[[123 132 124 130 126 124 138 128 131 129 122]
 [129 116 132 124 135 128 112 132 131 118 138]
 [147 141 124 142 105 139 141 149 131 128 152]
 [121 129 126 125 127 129 124 120 119 137 122]
 [115 123 127 125 140 118 127 113 126 138 108]]
:
[[108 138 126 113 127 118 140 125 127 123 115]
 [122 137 119 120 124 129 127 125 126 129 121]
 [152 128 131 149 141 139 105 142 124 141 147]
 [138 118 131 132 112 128 135 124 132 116 129]
 [122 129 131 128 138 124 126 130 124 132 123]]

[[128 139 122 141 144 122 152 118 123 141 138 135 112 125 108]
 [133 151 111 148 134 103 121 141 101 145 106 122 120 149 116]
 [110 133 119 140 149 148 106 111 154 138 118 138 131 134 137]
 [115 149 106 115 105 151 146 113 111 145 150 102 138 103 123]
 [146 139 106 139 147 119 130 124 110 128 135 102 122 143 121]
 [106 132 146 124 104 149 133 135 150 129 138 104 122 137 145]]
:
[[145 137 122 104 138 129 150 135 133 149 104 124 146 132 106]
 [121 143 122 102 135 128 110 124 130 119 147 139 106 139 146]
 [123 103 138 102 150 145 111 113 146 151 105 115 106 149 115]
 [137 134 131 138 118 138 154 111 106 148 149 140 119 133 110]
 [116 149 120 122 106 145 101 141 121 103 134 148 111 151 133]
 [108 125 112 135 138 141 123 118 152 122 144 141 122 139 128]]

[[128 128 128 129 128 126 127]
 [129 128 128 128 128 129 128]
 [137 110 137 142 153 118 132]
 [135 120 133 111 125 139 102]
 [144 124 110 127 130 117 128]
 [127 128 128 128 127 127 128]]
:
[[128 127 127 128 128 128 127]
 [128 117 130 127 110 124 144]
 [102 139 125 111 133 120 135]
 [132 118 153 142 137 110 137]
 [128 129 128 128 128 128 129]
 [127 126 128 129 128 128 128]]

[[130 123 117 150 119 123 144 129]
 [135 121 116 142 116 126 152 130]
 [129 124 117 151 120 122 141 129]
 [134 122 116 144 117 125 150 130]
 [137 120 117 137 115 128 155 130]
 [139 120 118 131 115 130 157 130]
 [128 124 117 152 121 122 139 129]
 [138 120 117 134 115 129 156 130]
 [131 122 116 148 118 124 146 129]
 [133 122 116 146 117 124 148 130]
 [136 121 116 139 116 127 154 130]]
:
[[130 154 127 116 139 116 121 136]
 [130 148 124 117 146 116 122 133]
 [129 146 124 118 148 116 122 131]
 [130 156 129 115 134 117 120 138]
 [129 139 122 121 152 117 124 128]
 [130 157 130 115 131 118 120 139]
 [130 155 128 115 137 117 120 137]
 [130 150 125 117 144 116 122 134]
 [129 141 122 120 151 117 124 129]
 [130 152 126 116 142 116 121 135]
 [129 144 123 119 150 117 123 130]]

[[154 116]
 [134 128]]
:
[[128 134]
 [116 154]]

[[132 137]
 [123 133]
 [122 158]
 [128 129]
 [130 134]
 [128 128]
 [128 128]
 [129 130]
 [128 128]
 [129 143]
 [130 134]
 [136 148]]
:
[[148 136]
 [134 130]
 [143 129]
 [128 128]
 [130 129]
 [128 128]
 [128 128]
 [134 130]
 [129 128]
 [158 122]
 [133 123]
 [137 132]]
---
[[135 112]
 [122 140]
 [126 137]
 [119 150]
 [127 124]]
:
[[112 135]
 [140 122]
 [137 126]
 [150 119]
 [124 127]]

[[132 129 148 140 158 132]
 [135 115 122 112 130 132]
 [123 126 130 118 141 121]
 [123 124 118 111 122 121]]
:
[[129 148 140 158 132 132]
 [115 122 112 130 132 135]
 [126 130 118 141 121 123]
 [124 118 111 122 121 123]]

[[124 141]
 [135 111]
 [132 140]
 [129 116]
 [124 156]]
:
[[141 124]
 [111 135]
 [140 132]
 [116 129]
 [156 124]]

[[121 134 134 121 135 119 124 121 146 130 136 120 137]
 [118 128 130 132 138 132 137 118 129 125 138 132 128]
 [131 125 125 140 132 139 128 131 151 121 132 118 123]]
:
[[134 134 121 135 119 124 121 146 130 136 120 137 121]
 [128 130 132 138 132 137 118 129 125 138 132 128 118]
 [125 125 140 132 139 128 131 151 121 132 118 123 131]]

[[125 120 125 123]
 [141 136 131 117]
 [136 135 103 106]
 [130 122 137 126]
 [122 136 119 134]
 [123 134 124 134]
 [138 126 131 115]
 [128 133 117 115]
 [127 137 116 133]
 [123 137 120 137]
 [135 129 115 117]
 [134 135 134 136]]
:
[[120 125 123 125]
 [136 131 117 141]
 [135 103 106 136]
 [122 137 126 130]
 [136 119 134 122]
 [134 124 134 123]
 [126 131 115 138]
 [133 117 115 128]
 [137 116 133 127]
 [137 120 137 123]
 [129 115 117 135]
 [135 134 136 134]]

[[127 136 125 131 127 123 139 122 120 115 131 126]
 [126 123 135 124 131 118 132 133 118 115 140 119]
 [133 136 131 124 136 120 130 129 131 124 132 128]
 [116 132 110 134 121 141 129 108 131 130 118 138]
 [129 137 125 134 126 126 139 121 121 110 132 126]
 [128 118 131 119 137 135 109 136 140 153 122 130]
 [129 137 126 135 126 126 140 121 121 114 134 127]]
:
[[136 125 131 127 123 139 122 120 115 131 126 127]
 [123 135 124 131 118 132 133 118 115 140 119 126]
 [136 131 124 136 120 130 129 131 124 132 128 133]
 [132 110 134 121 141 129 108 131 130 118 138 116]
 [137 125 134 126 126 139 121 121 110 132 126 129]
 [118 131 119 137 135 109 136 140 153 122 130 128]
 [137 126 135 126 126 140 121 121 114 134 127 129]]

[[132 132 127 132 138 115 139 128 141 128 132 128 108 127 118]
 [135 134 131 125 127 135 118 139 129 105 126 117 128 128 122]]
:
[[132 127 132 138 115 139 128 141 128 132 128 108 127 118 132]
 [134 131 125 127 135 118 139 129 105 126 117 128 128 122 135]]

[[128 128 128 128 128 128 128 128 127 147 152]
 [137 152 151 152 152 152 152 152 152 152 152]
 [128 128 129 151 152 152 152 151 152 152 152]]
:
[[128 128 128 128 128 128 128 127 147 152 128]
 [152 151 152 152 152 152 152 152 152 152 137]
 [128 129 151 152 152 152 151 152 152 152 128]]
